Below is a small trained network, with its code and all its weights. Each question gives an input and a class and asks what happens when units are switched off, that is, made to give their printed mean instead of their output.

import numpy as np


def w(rows, s, z=0):
    codes = np.array(rows[::2]) - 128.0
    scale = np.full(codes.shape[1], s)
    scale[-1] = z or s
    return codes * scale


def f(y):
    return np.maximum(y, 0)


def log_softmax(a):
    a = a - a.max(-1, keepdims=True)
    return a - np.log(np.exp(a).sum(-1, keepdims=True))


def net(x, mask):
    res = np.array(x, float).reshape(1, 4) / 4 @ E
    y = f(res @ A[0][:, :-1].T + A[0][:, -1])
    res = res + np.where(mask, y, B[0][:, -1]) @ B[0][:, :-1]
    return log_softmax(res[-1] @ U[:, :-1].T + U[:, -1])


A, B = {}, {}
E = w([
[125,127,128,128],'x0',
[206,53,95,32],'x1',
[114,129,226,51],'x2',
[160,254,104,54],'x3',
],0.0085)
A[0] = w([
[185,87,119,103,104],'N1',
[97,151,142,152,43],'N2',
[164,137,47,159,21],'N3',
[185,104,86,121,58],'N4',
[124,136,248,110,2],'N5',
[95,71,109,143,51],'N6',
[101,76,142,132,53],'N7',
[122,92,116,171,99],'N8',
[142,167,93,112,77],'N9',
[170,100,57,216,120],'N10',
[137,94,104,77,30],'N11',
[207,190,142,135,60],'N12',
[155,127,59,169,31],'N13',
[169,59,133,80,43],'N14',
[129,67,152,161,41],'N15',
[102,113,163,115,151],'N16',
[137,158,110,117,135],'N17',
[166,141,158,157,87],'N18',
[167,173,97,109,75],'N19',
[138,107,204,131,118],'N20',
[125,163,205,191,20],'N21',
[147,95,182,194,83],'N22',
[81,146,209,111,62],'N23',
[144,113,219,97,31],'N24',
[112,144,174,86,203],'N25',
[151,101,230,65,87],'N26',
[65,186,171,176,66],'N27',
[63,144,109,155,47],'N28',
[120,148,167,120,141],'N29',
[218,81,73,60,98],'N30',
[112,198,124,107,62],'N31',
[133,68,147,136,102],'N32',
[137,107,136,146,86],'N33',
[144,96,172,168,35],'N34',
[122,152,118,173,86],'N35',
],0.015,0.0075)
B[0] = w([
[128,154,137,171,192],'N1',
[185,161,141,190,150],'N2',
[153,150,2,82,169],'N3',
[160,145,137,172,166],'N4',
[135,197,55,128,196],'N5',
[141,190,165,74,170],'N6',
[126,194,180,92,162],'N7',
[124,132,127,86,182],'N8',
[95,182,175,78,165],'N9',
[81,173,89,107,240],'N10',
[178,153,176,196,160],'N11',
[117,166,182,82,174],'N12',
[126,184,69,115,170],'N13',
[168,167,147,175,194],'N14',
[131,201,177,82,177],'N15',
[100,135,100,124,184],'N16',
[76,127,161,114,170],'N17',
[128,120,128,141,130],'N18',
[70,204,177,107,177],'N19',
[94,150,96,69,191],'N20',
[199,157,142,169,181],'N21',
[135,158,155,52,191],'N22',
[136,158,91,156,198],'N23',
[148,160,77,120,186],'N24',
[89,101,93,116,242],'N25',
[131,163,52,157,243],'N26',
[189,129,154,178,222],'N27',
[149,159,128,154,165],'N28',
[123,105,117,118,181],'N29',
[132,153,157,185,255],'N30',
[141,171,167,73,183],'N31',
[92,180,151,105,184],'N32',
[142,168,130,111,143],'N33',
[140,168,137,111,155],'N34',
[160,131,109,172,166],'N35',
],0.0099,0.0088)
U = w([
[127,125,73,116,98],'0',
[165,119,165,176,82],'1',
[112,126,176,73,64],'2',
[114,108,129,127,248],'3',
[57,69,137,147,188],'4',
[147,7,184,111,102],'5',
],0.017,0.014)

Each question gives the input, the list of numbers given to net, and the class t.
The units are the neurons (one row each of A and B). Each row of codes is followed by its name. A weight is (code - 128) times the scale printed after its matrix; where a second scale follows, it is the last column's (A, B and U).
mask holds one flag per neuron, in row order. A switched-off neuron (its flag False) gives its mean, the last column of its row in B, instead of its output. The means were averaged over made-up inputs and are rounded, as every weight is.
A unit's drop is (log p(t) with every unit on - log p(t) with that unit switched off) / (log p(t) with every unit on - log p(t) with every unit switched off).
The circuit of an input: a set's keep is (log p(t) with only the set's units on - log p(t) with every unit switched off) / (log p(t) with every unit on - log p(t) with every unit switched off). Starting from the 12 units with the biggest drops (on a tie, the unit counted first), units are removed one at a time, each time the one whose removal leaves the highest keep (on an exact tie, the one counted first), for as long as the keep stays at least 0.8.
circuit, biggest first: the units of the circuit, biggest drop first
unit that matters most: the unit with the biggest drop
top k neurons: the k neurons with the biggest drops, biggest first
drop when u is switched off: that unit's drop, to one decimal
input [-3,-5,0,3], class 1: unit that matters most : N27
input [6,-6,-5,2], class 1: circuit, biggest first : (N27 N25)
input [7,-7,0,-8], class 2: circuit, biggest first : (N22 N15)
input [-2,-1,6,5], class 0: circuit, biggest first : (N26 N5)
input [-4,7,7,-6], class 0: top 2 neurons : (N26 N20)
input [2,4,6,-6], class 0: top 3 neurons : (N26 N24 N5)
input [-2,6,0,-6], class 1: circuit, biggest first : (N14 N30)
input [-6,6,6,-4], class 0: top 4 neurons : (N26 N20 N24 N27)
input [7,-7,-8,-8], class 0: top 2 neurons : (N10 N13)
input [-7,7,-5,-6], class 1: top 2 neurons : (N30 N14)
input [8,3,-5,4], class 3: top 2 neurons : (N26 N5)
input [1,-5,6,-8], class 2: top 3 neurons : (N22 N15 N7)
input [6,-8,2,4], class 1: drop when N27 is switched off : 0.1
input [-6,-6,8,-5], class 0: top neuron : (N5)
input [-5,5,7,-6], class 0: drop when N20 is switched off : 0.1
input [4,6,7,-7], class 0: drop when N5 is switched off : 0.2
